Below are the code and all the weights of a small trained network. Each question names an input and a class and asks about switching units off, where a switched-off unit gives its printed mean instead of its output.

import numpy as np


def w(rows, s, z=0):
    codes = np.array(rows[::2]) - 128.0
    scale = np.full(codes.shape[1], s)
    scale[-1] = z or s
    return codes * scale


def f(y):
    return y / 2 * (1 + np.tanh(0.7978845608 * (y + 0.044715 * y**3)))


def log_softmax(a):
    a = a - a.max(-1, keepdims=True)
    return a - np.log(np.exp(a).sum(-1, keepdims=True))


def net(x, mask):
    res = np.array(x, float).reshape(1, 5) / 4 @ E
    y = f(res @ A[0][:, :-1].T + A[0][:, -1])
    res = res + np.where(mask, y, B[0][:, -1]) @ B[0][:, :-1]
    return log_softmax(res[-1] @ U[:, :-1].T + U[:, -1])


A, B = {}, {}
E = w([
[87,96,155,209,26,169,215],'x0',
[127,33,180,136,141,86,119],'x1',
[255,104,104,161,91,51,101],'x2',
[135,65,203,66,161,144,147],'x3',
[175,134,146,47,35,205,73],'x4',
],0.009)
A[0] = w([
[119,211,44,176,104,196,88,198],'N0',
[208,177,120,239,99,113,156,196],'N1',
[98,47,164,199,254,147,147,221],'N2',
[169,170,170,130,64,155,25,115],'N3',
[61,76,186,117,79,183,127,163],'N4',
[224,110,214,78,86,144,78,186],'N5',
[169,94,116,189,132,45,175,167],'N6',
[205,114,69,243,142,62,143,154],'N7',
[139,181,136,138,154,243,63,138],'N8',
[44,128,127,187,127,148,112,162],'N9',
[61,45,198,37,109,212,194,180],'N10',
[93,103,142,105,199,102,173,167],'N11',
[87,110,164,131,124,224,169,167],'N12',
[34,145,213,147,53,183,215,181],'N13',
[239,69,104,116,139,109,30,211],'N14',
[97,190,121,71,138,197,165,176],'N15',
[84,205,71,146,152,178,93,169],'N16',
[70,199,166,197,124,142,176,164],'N17',
[137,173,80,128,213,95,67,254],'N18',
[153,209,94,30,100,168,120,206],'N19',
],0.0096,0.0045)
B[0] = w([
[245,201,152,72,74,60,149,226],'N0',
[98,166,145,185,45,206,166,216],'N1',
[77,118,92,175,240,98,162,232],'N2',
[160,103,158,169,102,64,93,187],'N3',
[169,86,122,71,181,165,152,199],'N4',
[224,49,148,144,84,146,60,218],'N5',
[91,149,166,215,133,185,154,209],'N6',
[90,175,144,230,82,156,137,229],'N7',
[161,177,205,84,112,139,107,192],'N8',
[149,128,61,98,144,137,141,186],'N9',
[130,56,158,63,207,147,115,241],'N10',
[72,78,52,124,158,94,142,185],'N11',
[153,101,170,119,131,161,236,202],'N12',
[185,87,93,78,128,171,225,252],'N13',
[108,107,113,183,77,143,1,242],'N14',
[170,110,197,70,143,90,182,209],'N15',
[120,228,169,73,144,49,178,210],'N16',
[143,116,75,103,144,107,187,208],'N17',
[119,176,156,207,162,68,54,235],'N18',
[201,141,201,87,122,68,76,230],'N19',
],0.008,0.011)
U = w([
[149,9,117,71,204,210,183,199],'0',
[68,149,132,221,57,181,150,109],'1',
[197,121,3,112,77,180,214,5],'2',
[168,187,182,91,92,73,136,41],'3',
[191,2,113,157,50,160,6,185],'4',
[56,120,7,169,209,53,143,177],'5',
],0.0078,0.0017)

Each question gives the input, the list of numbers given to net, and the class t.
The units are the neurons (one row each of A and B). Each row of codes is followed by its name. A weight is (code - 128) times the scale printed after its matrix; where a second scale follows, it is the last column's (A, B and U).
mask holds one flag per neuron, in row order. A switched-off neuron (its flag False) gives its mean, the last column of its row in B, instead of its output. The means were averaged over made-up inputs and are rounded, as every weight is.
A unit's drop is (log p(t) with every unit on - log p(t) with that unit switched off) / (log p(t) with every unit on - log p(t) with every unit switched off).
The circuit of an input: a set's keep is (log p(t) with only the set's units on - log p(t) with every unit switched off) / (log p(t) with every unit on - log p(t) with every unit switched off). Starting from the 12 units with the biggest drops (on a tie, the unit counted first), units are removed one at a time, each time the one whose removal leaves the highest keep (on an exact tie, the one counted first), for as long as the keep stays at least 0.8.
units of the circuit, in order: the units of the circuit, biggest drop first
top k neurons: the k neurons with the biggest drops, biggest first
drop when u is switched off: that unit's drop, to one decimal
input [-6,-2,4,0,-2], class 4: units of the circuit, in order -> [N14]
input [-1,0,0,-8,-2], class 1: units of the circuit, in order -> [N7, N1]
input [3,3,-1,-4,4], class 2: units of the circuit, in order -> [N18, N19]
input [2,6,-1,-7,-3], class 1: units of the circuit, in order -> [N7, N6]
input [-8,3,-3,4,0], class 5: top 2 neurons -> [N2, N11]
input [-4,7,1,6,1], class 4: top 2 neurons -> [N14, N5]
input [8,-8,4,5,-5], class 2: top 2 neurons -> [N13, N17]
input [3,-3,2,4,-5], class 5: top 2 neurons -> [N2, N5]
input [-7,-6,-4,2,-6], class 5: top 2 neurons -> [N11, N2]
input [-5,-8,-7,8,8], class 3: top 3 neurons -> [N19, N8, N16]
input [-7,3,-1,-3,1], class 4: drop when N5 is switched off -> 0.0
input [-7,1,4,-8,4], class 4: drop when N14 is switched off -> 1.4
input [-2,5,6,2,-3], class 1: drop when N7 is switched off -> 0.3
input [-1,-2,-4,-8,-3], class 3: units of the circuit, in order -> [N0]
